Here is a tiny trained network, its code and every weight. The questions are about switching its units off for an input and a class, where a switched-off unit gives its printed mean instead of its output.

import numpy as np


def w(rows, s, z=0):
    codes = np.array(rows[::2]) - 128.0
    scale = np.full(codes.shape[1], s)
    scale[-1] = z or s
    return codes * scale


def norm(h):
    return h / np.sqrt((h * h).mean(-1, keepdims=True) + 1e-5)


def f(y):
    return np.maximum(y, 0)


def log_softmax(a):
    a = a - a.max(-1, keepdims=True)
    return a - np.log(np.exp(a).sum(-1, keepdims=True))


def net(x, mask):
    res = np.array(x, float).reshape(1, 6) / 4 @ E
    u = 0
    for l in range(2):
        y = f(norm(res) @ A[l][:, :-1].T + A[l][:, -1])
        res = res + np.where(mask[u : u + 7], y, B[l][:, -1]) @ B[l][:, :-1]
        u += 7
    return log_softmax(norm(res)[-1] @ U[:, :-1].T + U[:, -1])


A, B = {}, {}
E = w([
[96,156,198,101,202,107,108,134,249],'x0',
[88,84,21,75,134,154,65,54,181],'x1',
[139,144,168,142,95,43,57,64,116],'x2',
[207,164,20,153,180,31,138,176,161],'x3',
[124,136,126,20,155,132,47,207,43],'x4',
[163,57,162,34,92,55,184,123,138],'x5',
],0.0021)
A[0] = w([
[114,83,66,207,64,91,171,81,37,49],'0.n0',
[98,103,78,85,125,213,254,216,171,47],'0.n1',
[130,145,155,140,48,23,57,63,112,15],'0.n2',
[157,5,141,67,110,58,235,100,158,21],'0.n3',
[108,59,53,103,106,141,48,75,186,98],'0.n4',
[148,95,122,234,78,128,240,29,215,3],'0.n5',
[145,23,148,46,113,87,149,161,118,75],'0.n6',
],0.0042,0.0034)
B[0] = w([
[196,127,142,83,135,201,150,151,176,204],'0.n0',
[195,83,173,187,172,56,46,2,75,234],'0.n1',
[180,77,148,197,214,152,100,69,94,189],'0.n2',
[125,226,122,158,53,125,83,102,146,223],'0.n3',
[101,154,125,128,146,113,236,104,94,248],'0.n4',
[61,131,121,13,193,102,38,229,27,255],'0.n5',
[99,212,120,152,108,157,87,125,116,211],'0.n6',
],0.006,0.0024)
A[1] = w([
[79,187,86,224,153,215,112,151,128,4],'1.n0',
[172,79,68,153,33,173,155,129,51,132],'1.n1',
[119,63,111,203,187,161,123,148,134,76],'1.n2',
[54,74,211,119,58,202,135,84,101,75],'1.n3',
[164,157,232,196,124,98,193,205,74,122],'1.n4',
[194,150,34,150,136,58,161,159,160,70],'1.n5',
[76,147,188,123,188,73,129,116,253,56],'1.n6',
],0.0048,0.002)
B[1] = w([
[169,216,167,70,20,28,108,93,139,194],'1.n0',
[124,143,230,79,173,170,123,134,207,221],'1.n1',
[141,106,165,110,110,98,66,97,85,176],'1.n2',
[170,107,42,212,151,24,137,232,203,253],'1.n3',
[62,105,26,84,147,143,158,35,159,252],'1.n4',
[57,62,183,191,97,127,129,181,179,206],'1.n5',
[216,89,141,97,87,254,157,159,86,233],'1.n6',
],0.005,0.0029)
U = w([
[79,135,119,54,167,114,69,201,61,172],'0',
[197,81,166,193,182,106,84,26,97,152],'1',
[139,250,141,126,23,103,106,96,156,159],'2',
[201,102,180,82,127,254,158,166,185,137],'3',
[107,70,102,216,121,69,143,217,200,138],'4',
[45,128,66,99,148,139,229,37,143,129],'5',
[132,108,132,170,80,163,174,133,52,24],'6',
[117,101,133,189,46,167,180,144,62,2],'7',
],0.0096,0.0055)

Each question gives the input, the list of numbers given to net, and the class t.
The units are the neurons (one row each of A and B). Each row of codes is followed by its name. A weight is (code - 128) times the scale printed after its matrix; where a second scale follows, it is the last column's (A, B and U).
mask holds one flag per neuron, layer by layer. A switched-off neuron (its flag False) gives its mean, the last column of its row in B, instead of its output. The means were averaged over made-up inputs and are rounded, as every weight is.
A unit's drop is (log p(t) with every unit on - log p(t) with that unit switched off) / (log p(t) with every unit on - log p(t) with every unit switched off).
The circuit of an input: a set's keep is (log p(t) with only the set's units on - log p(t) with every unit switched off) / (log p(t) with every unit on - log p(t) with every unit switched off). Starting from the 12 units with the biggest drops (on a tie, the unit counted first), units are removed one at a time, each time the one whose removal leaves the highest keep (on an exact tie, the one counted first), for as long as the keep stays at least 0.8.
units of the circuit, in order: the units of the circuit, biggest drop first
most important unit: the unit with the biggest drop
top k neurons: the k neurons with the biggest drops, biggest first
k most important neurons of layer l: the k neurons of layer l with the biggest drops, biggest first
input [0,6,-8,8,-3,5], class 1: units of the circuit, in order => 0.n1
input [3,4,-3,-4,1,1], class 4: 2 most important neurons of layer 0 => 0.n5, 0.n2
input [-8,-5,3,-6,5,4], class 3: units of the circuit, in order => 1.n1, 0.n5, 0.n0
input [-8,-7,2,-8,-3,-4], class 3: top 2 neurons => 0.n0, 1.n1
input [7,-8,-7,0,-6,3], class 5: 2 most important neurons of layer 0 => 0.n2, 0.n0
input [-3,7,2,6,-2,-8], class 2: top 2 neurons => 1.n0, 1.n3
input [-5,-4,-8,7,1,-6], class 1: top 2 neurons => 0.n1, 1.n3
input [5,7,6,-1,2,-6], class 5: 2 most important neurons of layer 0 => 0.n4, 0.n3
input [8,1,0,7,-7,7], class 3: 2 most important neurons of layer 1 => 1.n6, 1.n3
input [-2,-4,-1,2,3,-3], class 5: units of the circuit, in order => 1.n4, 0.n5
input [-1,0,7,1,4,6], class 1: top 3 neurons => 0.n2, 0.n5, 1.n0
input [-2,-5,-7,5,7,-8], class 2: 2 most important neurons of layer 0 => 0.n5, 0.n2
input [-5,2,-2,6,-6,-7], class 2: top 3 neurons => 1.n0, 1.n3, 0.n1
input [5,8,-7,4,0,8], class 2: most important unit => 0.n3
input [7,7,-1,3,3,0], class 3: units of the circuit, in order => 1.n6, 0.n5
input [6,-1,-1,-3,4,3], class 3: 2 most important neurons of layer 0 => 0.n5, 0.n3
input [-7,6,0,-1,2,-3], class 3: top 2 neurons => 1.n1, 0.n0
input [5,2,6,-7,-1,-4], class 4: units of the circuit, in order => 1.n3, 0.n1
input [0,6,-8,1,6,8], class 1: top 2 neurons => 0.n1, 0.n5
input [-1,2,-6,-4,-2,8], class 2: units of the circuit, in order => 0.n3
input [-8,6,0,7,-5,-8], class 2: 3 most important neurons of layer 1 => 1.n0, 1.n3, 1.n6
input [-3,-7,6,5,5,-1], class 5: top 4 neurons => 1.n4, 0.n1, 0.n5, 1.n3
input [8,1,-6,2,5,-2], class 3: top 3 neurons => 1.n6, 0.n5, 0.n2
input [-5,1,0,5,2,-3], class 3: top 3 neurons => 1.n1, 0.n0, 1.n3
input [-4,-4,1,3,7,-8], class 2: 2 most important neurons of layer 0 => 0.n5, 0.n1
